Below is a small trained network, with its code and all its weights. Each question gives an input and a target symbol and asks what happens when units are switched off, that is, made to give their printed mean instead of their output.

import numpy as np


def w(rows, s, z=0):
    codes = np.array(rows[::2]) - 128.0
    scale = np.full(codes.shape[1], s)
    scale[-1] = z or s
    return codes * scale


def norm(h):
    return h / np.sqrt((h * h).mean(-1, keepdims=True) + 1e-5)


def f(y):
    return y / 2 * (1 + np.tanh(0.7978845608 * (y + 0.044715 * y**3)))


def softmax(a):
    e = np.exp(a - a.max(-1, keepdims=True))
    return e / e.sum(-1, keepdims=True)


def log_softmax(a):
    a = a - a.max(-1, keepdims=True)
    return a - np.log(np.exp(a).sum(-1, keepdims=True))


def net(x, mask):
    ids = ['ΓΔΘΩαεζηλμσψ'.index(c) for c in x.split()]
    T = len(ids)
    res = E[ids] + P[:T]
    u = 0
    for l in range(3):
        q, k, v = (norm(res) @ M[l].T for M in (Q, K, V))
        z = softmax(np.where(np.tri(T) > 0, q @ k.T / 3**0.5, -1e9)) @ v
        res = res + np.where(mask[u], z, O[l][:, -1]) @ O[l][:, :-1]
        u += 1
        y = f(norm(res) @ A[l][:, :-1].T + A[l][:, -1])
        res = res + np.where(mask[u : u + 4], y, B[l][:, -1]) @ B[l][:, :-1]
        u += 4
    return log_softmax(norm(res)[-1] @ U[:, :-1].T + U[:, -1])


Q, K, V, O, A, B = {}, {}, {}, {}, {}, {}
E = w([
[174,195,97,213,153],'Γ',
[71,84,122,155,106],'Δ',
[120,175,115,131,52],'Θ',
[116,154,97,119,77],'Ω',
[3,169,98,126,110],'α',
[133,79,176,125,185],'ε',
[125,196,192,92,215],'ζ',
[73,125,171,126,101],'η',
[71,117,166,106,111],'λ',
[114,154,82,114,93],'μ',
[76,81,120,148,106],'σ',
[76,124,172,114,103],'ψ',
],0.02)
P = w([
[83,2,44,74,164],'0',
[60,193,171,225,98],'1',
[52,156,193,213,52],'2',
[84,173,172,165,77],'3',
[99,174,185,142,63],'4',
[101,144,170,142,50],'5',
[99,126,165,152,57],'6',
[98,115,154,150,52],'7',
[105,135,172,149,49],'8',
[114,94,137,157,49],'9',
[118,121,168,133,56],'10',
[120,109,149,141,63],'11',
[122,147,206,132,45],'12',
[116,128,179,156,54],'13',
],0.0045)
Q[0] = w([
[106,62,166,102,6],'L0H1',
[190,199,148,50,84],'L0H1',
[198,130,124,254,63],'L0H1',
],0.0069)
K[0] = w([
[48,71,82,30,110],'L0H1',
[253,172,228,155,83],'L0H1',
[183,59,78,92,172],'L0H1',
],0.0067)
V[0] = w([
[126,109,123,120,178],'L0H1',
[150,177,185,255,112],'L0H1',
[90,70,88,67,154],'L0H1',
],0.0077)
O[0] = w([
[109,50,176,24,127,60],'L0H1',
[86,106,124,236,140,247],'L0H1',
[108,191,254,91,86,95],'L0H1',
],0.0095,0.0011)
A[0] = w([
[130,195,203,136,165,251],'L0N1',
[209,132,34,158,55,170],'L0N2',
[78,181,101,77,139,115],'L0N3',
[109,63,254,61,151,153],'L0N4',
],0.0087,0.003)
B[0] = w([
[151,44,1,116,110,255],'L0N1',
[148,251,160,211,148,168],'L0N2',
[59,75,118,105,13,161],'L0N3',
[156,159,133,214,161,246],'L0N4',
],0.0088,0.0072)
Q[1] = w([
[151,198,79,79,127],'L1H1',
[59,114,255,142,38],'L1H1',
[125,61,35,31,96],'L1H1',
],0.0073)
K[1] = w([
[163,161,151,245,143],'L1H1',
[126,93,220,81,133],'L1H1',
[95,120,93,114,96],'L1H1',
],0.013)
V[1] = w([
[209,88,2,131,109],'L1H1',
[93,108,64,183,108],'L1H1',
[165,147,118,89,40],'L1H1',
],0.0081)
O[1] = w([
[56,105,193,156,150,136],'L1H1',
[131,210,146,2,102,236],'L1H1',
[204,92,218,169,184,4],'L1H1',
],0.008,0.0028)
A[1] = w([
[127,105,181,1,143,69],'L1N1',
[107,115,195,153,113,89],'L1N2',
[142,62,103,128,172,22],'L1N3',
[82,168,63,16,240,248],'L1N4',
],0.0095,0.0017)
B[1] = w([
[49,94,158,195,178,126],'L1N1',
[162,174,2,74,126,133],'L1N2',
[66,185,209,149,74,146],'L1N3',
[167,77,89,74,213,254],'L1N4',
],0.011,0.0076)
Q[2] = w([
[159,92,55,136,118],'L2H1',
[114,85,87,131,68],'L2H1',
[4,204,150,90,242],'L2H1',
],0.011)
K[2] = w([
[107,121,196,70,164],'L2H1',
[98,94,171,123,84],'L2H1',
[131,166,3,168,179],'L2H1',
],0.012)
V[2] = w([
[89,151,246,97,102],'L2H1',
[2,90,4,149,163],'L2H1',
[50,173,169,229,166],'L2H1',
],0.0055)
O[2] = w([
[92,156,191,62,253,65],'L2H1',
[237,24,129,37,78,254],'L2H1',
[103,71,213,82,206,137],'L2H1',
],0.0057,0.003)
A[2] = w([
[148,48,109,122,109,6],'L2N1',
[137,76,61,150,108,224],'L2N2',
[146,92,177,214,152,166],'L2N3',
[188,21,249,220,168,96],'L2N4',
],0.012,0.0023)
B[2] = w([
[122,127,189,170,101,179],'L2N1',
[170,110,180,116,199,255],'L2N2',
[149,188,251,72,144,203],'L2N3',
[174,238,140,53,87,238],'L2N4',
],0.012,0.0053)
U = w([
[36,214,75,102,217,29],'Γ',
[116,88,169,62,78,78],'Δ',
[165,181,160,247,217,102],'Θ',
[10,153,195,152,180,187],'Ω',
[138,44,208,190,95,194],'α',
[1,106,115,42,94,123],'ε',
[98,139,95,150,96,153],'ζ',
[220,108,134,91,91,4],'η',
[202,127,94,107,72,71],'λ',
[167,195,246,33,157,75],'μ',
[185,107,60,74,211,231],'σ',
[212,109,81,180,109,40],'ψ',
],0.0095,0.0039)

Each question gives the input, a string of symbols that net reads in full, and the target symbol t.
The units are the heads (3 rows each of Q, K, V and O) and the neurons (one row each of A and B). Each row of codes is followed by its name. A weight is (code - 128) times the scale printed after its matrix; where a second scale follows, it is the last column's (O, A, B and U).
mask holds one flag per unit, layer by layer, with each layer's heads first. A switched-off unit (its flag False) gives its mean, the last column of its rows in O or B, instead of its output. The means were averaged over made-up inputs and are rounded, as every weight is.
A unit's drop is (log p(t) with every unit on - log p(t) with that unit switched off) / (log p(t) with every unit on - log p(t) with every unit switched off).
The circuit of an input: a set's keep is (log p(t) with only the set's units on - log p(t) with every unit switched off) / (log p(t) with every unit on - log p(t) with every unit switched off). Starting from the 12 units with the biggest drops (on a tie, the unit counted first), units are removed one at a time, each time the one whose removal leaves the highest keep (on an exact tie, the one counted first), for as long as the keep stays at least 0.8.
circuit, biggest first: the units of the circuit, biggest drop first
k most important neurons: the k neurons with the biggest drops, biggest first
top k neurons in layer l: the k neurons of layer l with the biggest drops, biggest first
input ψ ψ ζ η, target Θ: circuit, biggest first : (L0H1 L1H1 L2H1)
input Θ α σ ζ ε μ σ, target ε: circuit, biggest first : (L1H1 L0N1 L2N3)
input ζ λ Δ Θ ζ ζ λ λ ζ α σ η, target α: circuit, biggest first : (L0H1 L2N4 L1H1)
input ζ ζ ε λ ε ζ ζ ζ ζ ε Γ α σ, target α: 2 most important neurons : (L0N4 L1N2)
input Θ ζ μ σ ζ Θ λ Δ, target ε: 3 most important neurons : (L1N4 L0N1 L2N4)
input Ω ψ ζ ζ ζ α λ Θ ζ Γ ζ ζ σ, target Γ: most important neuron : (L0N1)
input λ Γ Γ ζ ε μ Γ Δ, target μ: 3 most important neurons : (L1N1 L0N2 L1N4)
input ψ Ω λ ζ ζ λ λ λ, target Θ: 4 most important neurons : (L0N4 L1N4 L2N4 L1N3)
input Ω ε σ ζ ψ Ω ζ ζ Θ ζ Γ η, target Γ: 2 most important neurons : (L1N2 L1N4)
input Θ ε λ λ ζ ε ε ζ ψ, target ε: 2 most important neurons : (L1N4 L0N1)
input μ η ζ Θ ε λ, target σ: top 3 neurons in layer 2 : (L2N3 L2N4 L2N2)
input μ λ ψ ζ λ η Δ, target σ: 3 most important neurons : (L1N2 L0N1 L1N1)
input Ω Ω σ, target Γ: 3 most important neurons : (L1N2 L0N1 L1N4)
input ψ ζ σ Θ Δ ζ Ω λ λ μ Ω σ, target Θ: 2 most important neurons : (L0N4 L0N1)
input ε μ λ λ ε ζ σ ε ζ ζ ψ ζ Θ Δ, target Ω: top 3 neurons in layer 1 : (L1N3 L1N4 L1N2)
input σ Δ Γ ε Θ ζ ζ Ω ζ σ, target ψ: 2 most important neurons : (L0N1 L0N4)
input Ω Γ ε λ σ λ λ η, target Γ: 3 most important neurons : (L0N4 L1N2 L1N4)
input μ λ λ ζ ζ ψ Θ Ω α λ σ μ Θ λ, target σ: top 3 neurons in layer 0 : (L0N4 L0N2 L0N1)
input ε Δ σ ε Δ ζ ζ λ ζ ψ, target Ω: 2 most important neurons : (L1N3 L0N4)
input Ω ζ λ Γ ζ μ ζ λ λ ζ Δ, target Γ: top 3 neurons in layer 1 : (L1N2 L1N4 L1N1)
input ζ Γ Ω ζ Ω ψ λ ζ η ε ζ Ω ζ η, target α: top neuron in layer 0 : (L0N4)
input Ω α ζ Ω σ μ μ λ, target Γ: top 2 neurons in layer 0 : (L0N4 L0N1)
input μ ζ Ω ζ Ω Δ Δ λ ζ ψ, target σ: top neuron in layer 0 : (L0N4)
input Ω Ω ζ Δ Θ α λ, target Γ: top 3 neurons in layer 1 : (L1N2 L1N4 L1N1)
input λ ζ σ, target μ: top 3 neurons in layer 0 : (L0N2 L0N4 L0N3)
input σ Ω ε Ω λ ζ Δ ζ μ Γ Θ ζ Δ, target ψ: top 3 neurons in layer 0 : (L0N4 L0N1 L0N2)
